Here is a tiny trained network, its code and every weight. The questions are about switching its units off for an input and a target symbol, where a switched-off unit gives its printed mean instead of its output.

import numpy as np


def w(rows, s, z=0):
    codes = np.array(rows[::2]) - 128.0
    scale = np.full(codes.shape[1], s)
    scale[-1] = z or s
    return codes * scale


def norm(h):
    return h / np.sqrt((h * h).mean(-1, keepdims=True) + 1e-5)


def softmax(a):
    e = np.exp(a - a.max(-1, keepdims=True))
    return e / e.sum(-1, keepdims=True)


def log_softmax(a):
    a = a - a.max(-1, keepdims=True)
    return a - np.log(np.exp(a).sum(-1, keepdims=True))


def net(x, mask):
    ids = ['Παβγδεζηλμξτφψω'.index(c) for c in x.split()]
    T = len(ids)
    res = E[ids] + P[:T]
    u = 0
    for l in range(2):
        r = norm(res)
        for j in range(3):
            rows = slice(2 * j, 2 * j + 2)
            q, k, v = (r @ M[l][rows].T for M in (Q, K, V))
            z = softmax(np.where(np.tri(T) > 0, q @ k.T / 2**0.5, -1e9)) @ v
            o = O[l][rows]
            res = res + np.where(mask[u + j], z, o[:, -1]) @ o[:, :-1]
        u += 3
    return log_softmax(norm(res)[-1] @ U[:, :-1].T + U[:, -1])


Q, K, V, O = {}, {}, {}, {}
E = w([
[75,105,45,90,152,117,32,120,111],'Π',
[48,165,106,221,66,141,88,210,106],'α',
[129,22,99,155,55,110,100,165,176],'β',
[20,162,127,77,98,176,78,129,36],'γ',
[190,178,150,84,110,144,74,183,158],'δ',
[65,148,21,121,126,188,183,159,166],'ε',
[135,69,129,164,138,218,122,203,71],'ζ',
[160,44,78,68,158,195,122,68,151],'η',
[121,78,145,162,72,135,23,71,49],'λ',
[37,106,99,161,96,252,48,91,178],'μ',
[175,157,56,228,138,174,110,104,130],'ξ',
[48,69,165,63,44,179,167,154,151],'τ',
[146,129,159,137,67,224,161,51,114],'φ',
[83,189,109,118,33,101,112,71,183],'ψ',
[145,120,39,104,47,115,149,133,50],'ω',
],0.0022)
P = w([
[151,130,175,139,207,46,212,111,112],'0',
[155,137,91,110,74,166,72,146,140],'1',
[147,119,77,103,79,187,70,147,143],'2',
[130,108,58,109,66,206,61,148,136],'3',
[123,105,56,112,69,221,56,143,129],'4',
[124,96,40,114,58,230,50,140,119],'5',
[116,94,26,111,45,250,42,144,136],'6',
],0.0013)
Q[0] = w([
[154,144,114,61,83,184,60,166,142],'0.h1',
[180,201,225,118,195,18,165,135,155],'0.h1',
[97,110,198,148,199,3,204,72,137],'0.h2',
[65,85,53,174,57,239,120,89,108],'0.h2',
[122,138,176,144,185,40,207,97,125],'0.h3',
[55,95,60,152,91,207,109,88,91],'0.h3',
],0.0041)
K[0] = w([
[57,83,113,217,139,121,201,70,109],'0.h1',
[156,74,60,92,37,229,2,180,153],'0.h1',
[192,184,129,127,118,194,54,220,188],'0.h2',
[131,126,234,143,219,35,229,73,107],'0.h2',
[203,153,84,86,75,158,16,230,188],'0.h3',
[159,139,239,124,220,39,229,114,102],'0.h3',
],0.0035)
V[0] = w([
[172,25,153,35,74,131,126,71,59],'0.h1',
[203,153,48,94,193,169,191,52,131],'0.h1',
[94,222,188,132,135,156,75,70,5],'0.h2',
[106,163,26,90,102,98,173,210,36],'0.h2',
[38,130,168,30,203,197,166,162,174],'0.h3',
[121,170,137,100,38,115,212,105,130],'0.h3',
],0.0021)
O[0] = w([
[182,32,140,23,73,133,95,67,71,111],'0.h1',
[203,168,40,110,181,183,183,46,145,150],'0.h1',
[104,224,163,111,122,176,54,91,29,14],'0.h2',
[119,153,4,94,81,148,143,225,53,248],'0.h2',
[41,134,167,27,200,185,166,168,170,40],'0.h3',
[125,167,120,83,28,123,198,108,127,171],'0.h3',
],0.0022,0.0011)
Q[1] = w([
[157,172,215,106,192,42,190,111,124],'1.h1',
[152,64,15,83,12,249,2,179,157],'1.h1',
[124,177,176,165,108,99,182,128,134],'1.h2',
[71,115,121,161,129,158,145,85,156],'1.h2',
[191,218,103,29,50,163,42,166,180],'1.h3',
[223,202,212,70,173,55,139,202,145],'1.h3',
],0.0041)
K[1] = w([
[146,169,95,133,37,111,135,147,130],'1.h1',
[81,82,153,159,219,171,109,102,119],'1.h1',
[92,119,150,137,131,169,116,104,128],'1.h2',
[131,149,135,118,128,154,96,153,163],'1.h2',
[78,74,104,173,157,100,195,83,91],'1.h3',
[67,64,3,140,25,190,97,95,72],'1.h3',
],0.0057)
V[1] = w([
[227,51,86,62,149,134,143,236,13],'1.h1',
[143,132,232,174,47,208,224,159,122],'1.h1',
[111,191,70,121,4,232,73,77,194],'1.h2',
[123,141,112,215,12,176,97,132,171],'1.h2',
[4,69,80,161,56,143,146,78,104],'1.h3',
[117,200,130,63,75,40,114,131,204],'1.h3',
],0.002)
O[1] = w([
[133,130,236,120,231,8,212,164,103,186],'1.h1',
[172,121,190,182,61,242,217,178,96,138],'1.h1',
[142,178,243,141,241,9,246,73,133,252],'1.h2',
[157,141,201,189,175,25,177,147,151,231],'1.h2',
[4,75,69,174,88,102,172,50,109,114],'1.h3',
[126,201,146,42,61,24,103,133,208,136],'1.h3',
],0.002,0.0021)
U = w([
[67,108,55,77,230,63,37,105,110,108],'Π',
[34,199,146,236,104,82,103,215,114,61],'α',
[147,21,116,167,82,57,122,156,200,166],'β',
[17,185,167,71,123,147,90,136,36,119],'γ',
[214,199,165,62,123,137,74,197,173,254],'δ',
[64,178,31,101,191,151,233,180,198,105],'ε',
[137,60,194,164,225,184,170,203,53,141],'ζ',
[182,49,109,35,225,159,156,36,177,47],'η',
[146,104,203,170,113,95,25,42,39,69],'λ',
[58,119,100,161,97,255,53,77,187,126],'μ',
[207,183,76,253,202,125,138,82,150,110],'ξ',
[42,92,197,25,85,163,217,139,165,97],'τ',
[182,134,213,117,95,195,193,2,112,109],'φ',
[74,217,188,141,77,34,181,46,190,146],'ψ',
[176,139,45,90,71,84,188,130,25,137],'ω',
],0.0064,0.0035)

Each question gives the input, a string of symbols that net reads in full, and the target symbol t.
The units are the heads (2 rows each of Q, K, V and O). Each row of codes is followed by its name. A weight is (code - 128) times the scale printed after its matrix; where a second scale follows, it is the last column's (O and U).
mask holds one flag per head, layer by layer. A switched-off head (its flag False) gives its mean, the last column of its rows in O, instead of its output. The means were averaged over made-up inputs and are rounded, as every weight is.
A unit's drop is (log p(t) with every unit on - log p(t) with that unit switched off) / (log p(t) with every unit on - log p(t) with every unit switched off).
The circuit of an input: a set's keep is (log p(t) with only the set's units on - log p(t) with every unit switched off) / (log p(t) with every unit on - log p(t) with every unit switched off). Starting from all 6 units, units are removed one at a time, each time the one whose removal leaves the highest keep (on an exact tie, the one counted first), for as long as the keep stays at least 0.8.
circuit, biggest first: the units of the circuit, biggest drop first
unit that matters most: the unit with the biggest drop
heads that matter: for each layer, one digit per head in row order, 1 if its drop is at least 0.15 and else 0, layers parted by /
drop of u: that unit's drop, to one decimal
input φ β β β δ α ζ, target φ: unit that matters most -> 0.h2
input ψ β α ψ δ, target ψ: circuit, biggest first -> [1.h2; 1.h3]
input ξ ξ ω α Π, target ξ: circuit, biggest first -> [0.h1; 0.h3]
input ω μ α ζ ε Π, target ω: circuit, biggest first -> [0.h2; 0.h3]
input ζ ζ ε γ, target ζ: circuit, biggest first -> [1.h3; 1.h1]
input η δ ζ μ δ, target η: heads that matter -> 100 / 000
input ω β δ δ β, target ω: circuit, biggest first -> [0.h2; 0.h1]
input Π δ β δ, target Π: heads that matter -> 000 / 100
input Π Π ζ ζ β, target Π: circuit, biggest first -> [1.h1; 0.h3]
input ε δ β ξ, target ε: heads that matter -> 011 / 000
input δ μ δ μ ξ, target δ: heads that matter -> 000 / 001
input ζ α δ α ζ β μ, target ζ: circuit, biggest first -> [1.h1; 1.h3]
input τ δ δ μ ω ζ, target τ: circuit, biggest first -> [0.h3; 0.h1]
input μ δ β μ δ ζ β, target μ: unit that matters most -> 1.h1
input ψ β Π ω φ, target ψ: heads that matter -> 000 / 011
input δ ψ β μ, target δ: heads that matter -> 000 / 001
input ε β β ξ δ ω, target ε: circuit, biggest first -> [0.h1; 0.h3]
input λ ζ δ δ δ δ ζ, target λ: circuit, biggest first -> [0.h2; 0.h3]
input λ δ γ δ β, target λ: heads that matter -> 010 / 000
input α ξ μ δ ξ Π ω, target α: circuit, biggest first -> [0.h1]
input β δ ε ζ λ Π τ, target β: circuit, biggest first -> [0.h2; 0.h3]
input ψ δ μ δ μ α, target ψ: heads that matter -> 001 / 011
input δ δ η δ μ ζ φ, target δ: drop of 1.h3 -> 1.2
